[[-0.490,-4.753,-4.222,-0.581],
[1.237,-1.854,1.108,3.308],
[1.216,2.637,-1.069,-2.121]]
->
[[-4.753,-4.222],
[-1.854,1.108]]

[[3.261,2.819,1.990,-2.456,-2.557],
[-1.943,-1.464,0.820,2.513,1.393],
[0.891,0.639,-2.585,-1.293,1.762],
[1.008,1.408,3.067,5.005,3.120],
[0.891,0.437,-2.019,1.556,3.654]]
->
[[2.819,1.990],
[-1.464,0.820]]

[[1.737,-0.951,-0.741,-0.490,-1.717],
[0.718,-1.504,1.730,-2.481,-0.540],
[3.178,-3.872,2.381,-4.994,-2.686]]
->
[[-0.951,-0.741],
[-1.504,1.730]]

[[1.305,0.690,-1.139,-1.107,-0.902],
[0.361,-5.175,3.989,-1.617,-2.031]]
->
[[0.690,-1.139],
[-5.175,3.989]]

[[-4.756,0.840,1.470,0.916],
[-0.497,4.080,4.304,0.916]]
->
[[0.840,1.470],
[4.080,4.304]]

[[-1.527,-4.203,0.941,-2.904,6.018],
[-0.072,-0.108,0.076,-0.257,-0.161]]
->
[[-4.203,0.941],
[-0.108,0.076]]

[[2.987,2.861,3.746,-2.337],
[-4.969,1.927,-4.988,4.050],
[-2.867,3.234,-3.653,3.586]]
->
[[2.861,3.746],
[1.927,-4.988]]

[[0.995,-2.346,-0.961,-2.493],
[2.681,-2.547,-2.561,-1.371],
[-3.850,4.922,-0.865,4.345],
[-4.356,1.368,2.334,0.094],
[3.783,-2.639,-2.663,-0.747]]
->
[[-2.346,-0.961],
[-2.547,-2.561]]

[[-0.571,-2.199,0.642,-0.816,-1.092],
[2.055,2.718,-0.528,0.400,0.610],
[-0.338,-3.411,1.125,-1.524,-1.962],
[-4.670,-2.679,-0.032,0.833,0.848]]
->
[[-2.199,0.642],
[2.718,-0.528]]
---
[[-0.416,-0.476,-1.467,2.091,0.170,1.896],
[0.812,-0.852,-0.491,-2.737,0.372,-0.179],
[1.824,2.063,0.875,2.360,-0.452,1.667],
[-0.028,-0.431,0.332,-0.961,2.558,-0.814],
[-0.493,0.456,0.494,0.004,1.003,0.190],
[-0.493,0.323,0.377,-0.028,1.039,0.094],
[1.127,-1.298,1.639,-4.121,0.095,3.195],
[-1.352,-0.907,-1.315,0.996,4.865,-1.188],
[-0.535,-0.318,0.058,0.604,-0.573,0.149],
[0.076,1.563,0.115,-2.142,-1.234,-0.477],
[-0.611,-0.535,0.239,1.308,-1.319,-0.189]]
->
[[1.896,0.170,2.091,-1.467,-0.476,-0.416],
[-0.179,0.372,-2.737,-0.491,-0.852,0.812],
[1.667,-0.452,2.360,0.875,2.063,1.824],
[-0.814,2.558,-0.961,0.332,-0.431,-0.028],
[0.190,1.003,0.004,0.494,0.456,-0.493],
[0.094,1.039,-0.028,0.377,0.323,-0.493],
[3.195,0.095,-4.121,1.639,-1.298,1.127],
[-1.188,4.865,0.996,-1.315,-0.907,-1.352],
[0.149,-0.573,0.604,0.058,-0.318,-0.535],
[-0.477,-1.234,-2.142,0.115,1.563,0.076],
[-0.189,-1.319,1.308,0.239,-0.535,-0.611]]

[[-2.460,5.168,-0.555,1.868,-4.052,-0.879,1.828,-0.137,2.524,0.399,0.741,0.365,-1.996],
[-2.476,5.312,-0.556,1.843,-4.079,-0.967,1.803,-0.203,2.340,0.431,0.726,0.320,-1.887],
[2.075,-3.065,-1.880,-0.368,3.530,1.223,-0.640,2.204,-4.188,-1.609,-1.321,0.772,3.046]]
->
[[-1.996,0.365,0.741,0.399,2.524,-0.137,1.828,-0.879,-4.052,1.868,-0.555,5.168,-2.460],
[-1.887,0.320,0.726,0.431,2.340,-0.203,1.803,-0.967,-4.079,1.843,-0.556,5.312,-2.476],
[3.046,0.772,-1.321,-1.609,-4.188,2.204,-0.640,1.223,3.530,-0.368,-1.880,-3.065,2.075]]

[[1.266,-0.029,5.767,1.659,-0.702,1.053,1.112],
[0.688,-2.114,0.228,1.837,-0.350,0.663,-0.487],
[0.741,0.140,1.104,3.151,-1.651,2.134,0.782],
[-0.124,-1.250,0.965,2.777,-1.085,0.821,-0.587],
[1.465,-1.673,-0.934,0.312,1.810,-0.414,-0.564]]
->
[[1.112,1.053,-0.702,1.659,5.767,-0.029,1.266],
[-0.487,0.663,-0.350,1.837,0.228,-2.114,0.688],
[0.782,2.134,-1.651,3.151,1.104,0.140,0.741],
[-0.587,0.821,-1.085,2.777,0.965,-1.250,-0.124],
[-0.564,-0.414,1.810,0.312,-0.934,-1.673,1.465]]

[[0.000,-0.055,-0.090,0.056,0.066,-0.009,-0.050,-0.086,0.067],
[0.699,-1.531,-3.736,0.163,0.000,4.634,-1.946,-3.466,1.782],
[-0.134,-0.746,0.000,0.827,0.146,1.247,-0.589,0.000,0.000],
[0.675,0.772,0.379,-0.500,-0.124,0.522,0.524,0.000,0.000]]
->
[[0.067,-0.086,-0.050,-0.009,0.066,0.056,-0.090,-0.055,0.000],
[1.782,-3.466,-1.946,4.634,0.000,0.163,-3.736,-1.531,0.699],
[0.000,0.000,-0.589,1.247,0.146,0.827,0.000,-0.746,-0.134],
[0.000,0.000,0.524,0.522,-0.124,-0.500,0.379,0.772,0.675]]

[[0.142,-0.043,-1.050,2.305,-0.117,-0.470,-1.772,0.183,1.958,-1.868,-0.104,1.308,-1.945,1.017],
[2.699,1.332,3.880,4.546,3.588,3.945,-2.968,4.505,3.416,-2.575,-2.460,-1.174,-0.130,2.301]]
->
[[1.017,-1.945,1.308,-0.104,-1.868,1.958,0.183,-1.772,-0.470,-0.117,2.305,-1.050,-0.043,0.142],
[2.301,-0.130,-1.174,-2.460,-2.575,3.416,4.505,-2.968,3.945,3.588,4.546,3.880,1.332,2.699]]

[[1.190,-3.129,4.712,3.087,2.806,3.270,2.622,-2.586,-4.815],
[-1.684,3.702,-5.134,-1.739,-0.260,0.601,4.326,4.753,3.932],
[-2.630,2.291,4.070,-0.364,1.966,1.672,-0.653,-4.026,4.087],
[-2.741,-2.346,-4.971,1.568,0.210,-2.205,-4.430,-0.077,2.899],
[-1.677,0.624,-0.679,-1.520,-1.922,2.836,-1.280,4.926,-2.973],
[0.335,-2.888,2.240,2.173,1.598,-5.098,-1.765,-3.278,-5.283],
[1.360,-1.188,3.794,-3.053,-2.566,-1.607,-1.166,1.909,-4.102],
[0.411,-1.098,3.070,-0.519,1.735,0.788,1.183,1.205,-2.894],
[0.988,-2.013,-3.621,3.235,-0.601,-4.502,-2.182,0.804,1.431]]
->
[[-4.815,-2.586,2.622,3.270,2.806,3.087,4.712,-3.129,1.190],
[3.932,4.753,4.326,0.601,-0.260,-1.739,-5.134,3.702,-1.684],
[4.087,-4.026,-0.653,1.672,1.966,-0.364,4.070,2.291,-2.630],
[2.899,-0.077,-4.430,-2.205,0.210,1.568,-4.971,-2.346,-2.741],
[-2.973,4.926,-1.280,2.836,-1.922,-1.520,-0.679,0.624,-1.677],
[-5.283,-3.278,-1.765,-5.098,1.598,2.173,2.240,-2.888,0.335],
[-4.102,1.909,-1.166,-1.607,-2.566,-3.053,3.794,-1.188,1.360],
[-2.894,1.205,1.183,0.788,1.735,-0.519,3.070,-1.098,0.411],
[1.431,0.804,-2.182,-4.502,-0.601,3.235,-3.621,-2.013,0.988]]

[[-0.407,0.943,-1.216,1.618,-0.412],
[0.031,0.591,-1.434,1.407,-0.876],
[-2.056,1.688,0.095,1.456,1.460],
[-4.976,2.195,5.157,-4.218,4.032]]
->
[[-0.412,1.618,-1.216,0.943,-0.407],
[-0.876,1.407,-1.434,0.591,0.031],
[1.460,1.456,0.095,1.688,-2.056],
[4.032,-4.218,5.157,2.195,-4.976]]

[[-3.211,4.433,2.489,-3.294,4.030,0.542,3.098,-2.447,-3.406,1.582,-1.964],
[5.221,0.900,-2.510,2.486,1.361,-3.373,0.226,-4.170,0.151,1.729,-5.388],
[2.589,1.137,2.998,3.593,-1.440,3.886,-4.929,-0.279,0.886,-1.013,-0.017],
[-2.551,4.638,1.021,-5.245,1.444,2.471,1.644,-3.382,-3.913,3.098,-4.837],
[-5.684,1.161,-1.425,-3.715,-1.825,1.908,1.695,-5.533,2.432,1.761,-6.135],
[-4.827,4.716,2.931,-3.118,2.778,-0.084,2.529,-3.077,-3.010,-0.170,-4.293]]
->
[[-1.964,1.582,-3.406,-2.447,3.098,0.542,4.030,-3.294,2.489,4.433,-3.211],
[-5.388,1.729,0.151,-4.170,0.226,-3.373,1.361,2.486,-2.510,0.900,5.221],
[-0.017,-1.013,0.886,-0.279,-4.929,3.886,-1.440,3.593,2.998,1.137,2.589],
[-4.837,3.098,-3.913,-3.382,1.644,2.471,1.444,-5.245,1.021,4.638,-2.551],
[-6.135,1.761,2.432,-5.533,1.695,1.908,-1.825,-3.715,-1.425,1.161,-5.684],
[-4.293,-0.170,-3.010,-3.077,2.529,-0.084,2.778,-3.118,2.931,4.716,-4.827]]
